Here is a tiny trained network, its code and every weight. The questions are about switching its units off for an input and a class, where a switched-off unit gives its printed mean instead of its output.

import numpy as np


def w(rows, s, z=0):
    codes = np.array(rows[::2]) - 128.0
    scale = np.full(codes.shape[1], s)
    scale[-1] = z or s
    return codes * scale


def norm(h):
    return h / np.sqrt((h * h).mean(-1, keepdims=True) + 1e-5)


def f(y):
    return np.maximum(y, 0)


def log_softmax(a):
    a = a - a.max(-1, keepdims=True)
    return a - np.log(np.exp(a).sum(-1, keepdims=True))


def net(x, mask):
    res = np.array(x, float).reshape(1, 2) / 4 @ E
    u = 0
    for l in range(3):
        y = f(norm(res) @ A[l][:, :-1].T + A[l][:, -1])
        res = res + np.where(mask[u : u + 7], y, B[l][:, -1]) @ B[l][:, :-1]
        u += 7
    return log_softmax(norm(res)[-1] @ U[:, :-1].T + U[:, -1])


A, B = {}, {}
E = w([
[158,165,254,174,26,174,49,126,97,218,155,55],'x0',
[142,209,55,142,217,245,88,8,145,160,70,123],'x1',
],0.0095)
A[0] = w([
[113,187,140,134,108,72,112,139,125,174,195,169,110],'L0N1',
[60,131,183,143,157,108,197,203,192,108,197,174,161],'L0N2',
[151,64,136,168,91,170,141,143,130,120,243,118,182],'L0N3',
[77,162,141,102,101,211,99,40,140,69,100,68,175],'L0N4',
[167,191,54,72,113,162,209,85,114,216,138,145,119],'L0N5',
[78,172,203,139,133,135,68,156,46,115,125,115,112],'L0N6',
[153,182,253,132,126,66,57,160,95,26,140,145,5],'L0N7',
],0.0054,0.002)
B[0] = w([
[74,114,81,145,169,135,81,128,91,185,135,190,181],'L0N1',
[102,110,163,146,78,224,39,131,100,133,49,79,253],'L0N2',
[89,152,38,77,207,190,94,113,74,100,74,152,222],'L0N3',
[103,54,119,180,207,35,128,144,49,104,57,108,234],'L0N4',
[163,85,225,106,58,128,52,137,126,89,79,97,205],'L0N5',
[95,116,182,102,160,96,161,58,193,2,135,130,211],'L0N6',
[236,124,157,164,171,89,108,134,103,112,76,174,219],'L0N7',
],0.0063,0.0052)
A[1] = w([
[120,242,237,130,75,114,111,80,159,225,221,92,123],'L1N1',
[71,48,157,92,89,50,218,53,173,173,64,40,87],'L1N2',
[109,179,140,126,60,181,47,22,95,80,12,153,11],'L1N3',
[70,101,88,76,78,203,143,73,98,40,146,204,92],'L1N4',
[165,131,110,176,59,1,194,227,122,149,124,91,140],'L1N5',
[166,179,123,161,89,145,195,110,126,161,151,198,94],'L1N6',
[137,134,112,116,165,140,108,51,118,219,146,146,41],'L1N7',
],0.0055,0.0011)
B[1] = w([
[163,220,150,140,218,139,179,248,88,63,208,158,172],'L1N1',
[206,168,104,83,132,146,118,69,129,99,239,46,142],'L1N2',
[180,97,138,87,71,140,133,160,176,180,178,72,254],'L1N3',
[169,163,142,119,192,150,207,150,148,159,188,63,176],'L1N4',
[16,85,119,92,104,133,116,18,166,203,3,144,167],'L1N5',
[150,115,73,134,131,101,120,40,140,138,110,111,128],'L1N6',
[37,180,110,86,116,119,114,126,168,170,164,233,152],'L1N7',
],0.0075,0.0086)
A[2] = w([
[117,191,92,124,96,191,64,80,236,179,54,154,23],'L2N1',
[66,95,19,131,171,119,241,142,175,22,85,248,2],'L2N2',
[187,37,87,110,119,121,126,137,229,151,179,164,213],'L2N3',
[46,64,133,115,9,83,129,170,52,82,137,192,100],'L2N4',
[125,231,223,235,148,178,95,231,5,169,187,70,251],'L2N5',
[131,184,149,155,116,194,103,42,178,253,103,129,250],'L2N6',
[77,155,88,186,161,143,40,45,186,240,105,152,45],'L2N7',
],0.0058,0.00063)
B[2] = w([
[64,88,112,156,1,105,88,204,60,89,70,203,170],'L2N1',
[154,231,187,226,105,132,153,173,163,140,188,122,217],'L2N2',
[134,151,194,99,83,75,119,68,83,232,174,71,172],'L2N3',
[173,86,63,126,172,198,53,46,74,124,106,188,210],'L2N4',
[102,211,20,140,162,105,238,106,213,121,157,114,254],'L2N5',
[122,49,131,113,191,72,120,162,111,68,93,211,187],'L2N6',
[65,46,213,103,9,139,79,133,57,107,129,201,169],'L2N7',
],0.0072,0.0087)
U = w([
[131,199,128,174,162,110,205,159,232,107,198,139,143],'0',
[99,64,129,118,121,139,44,133,49,100,33,210,196],'1',
[181,93,174,32,117,121,100,92,124,211,140,6,6],'2',
],0.013,0.0023)

Each question gives the input, the list of numbers given to net, and the class t.
The units are the neurons (one row each of A and B). Each row of codes is followed by its name. A weight is (code - 128) times the scale printed after its matrix; where a second scale follows, it is the last column's (A, B and U).
mask holds one flag per neuron, layer by layer. A switched-off neuron (its flag False) gives its mean, the last column of its row in B, instead of its output. The means were averaged over made-up inputs and are rounded, as every weight is.
A unit's drop is (log p(t) with every unit on - log p(t) with that unit switched off) / (log p(t) with every unit on - log p(t) with every unit switched off).
most important unit: the unit with the biggest drop
k most important neurons: the k neurons with the biggest drops, biggest first
top k neurons in layer l: the k neurons of layer l with the biggest drops, biggest first
drop of u: that unit's drop, to one decimal
input [0,3], class 2: most important unit : L0N5
input [0,-1], class 2: 2 most important neurons : L1N3, L1N5
input [3,-4], class 1: top 2 neurons in layer 1 : L1N4, L1N1
input [-2,3], class 2: 2 most important neurons : L0N5, L1N5
input [2,-4], class 1: 3 most important neurons : L0N7, L1N4, L1N1
input [1,0], class 2: 3 most important neurons : L1N1, L0N6, L2N5
input [7,5], class 0: 2 most important neurons : L1N1, L2N5
input [5,-5], class 0: 2 most important neurons : L0N4, L2N5
input [4,5], class 1: 2 most important neurons : L0N4, L2N6
input [1,1], class 2: top 2 neurons in layer 1 : L1N1, L1N2
input [-2,-2], class 2: 2 most important neurons : L0N2, L1N1
input [0,-2], class 2: top 2 neurons in layer 1 : L1N3, L1N1
input [7,4], class 0: drop of L1N1 : 1.2
input [4,0], class 0: drop of L2N5 : 0.1
input [-2,2], class 2: drop of L0N5 : 0.6
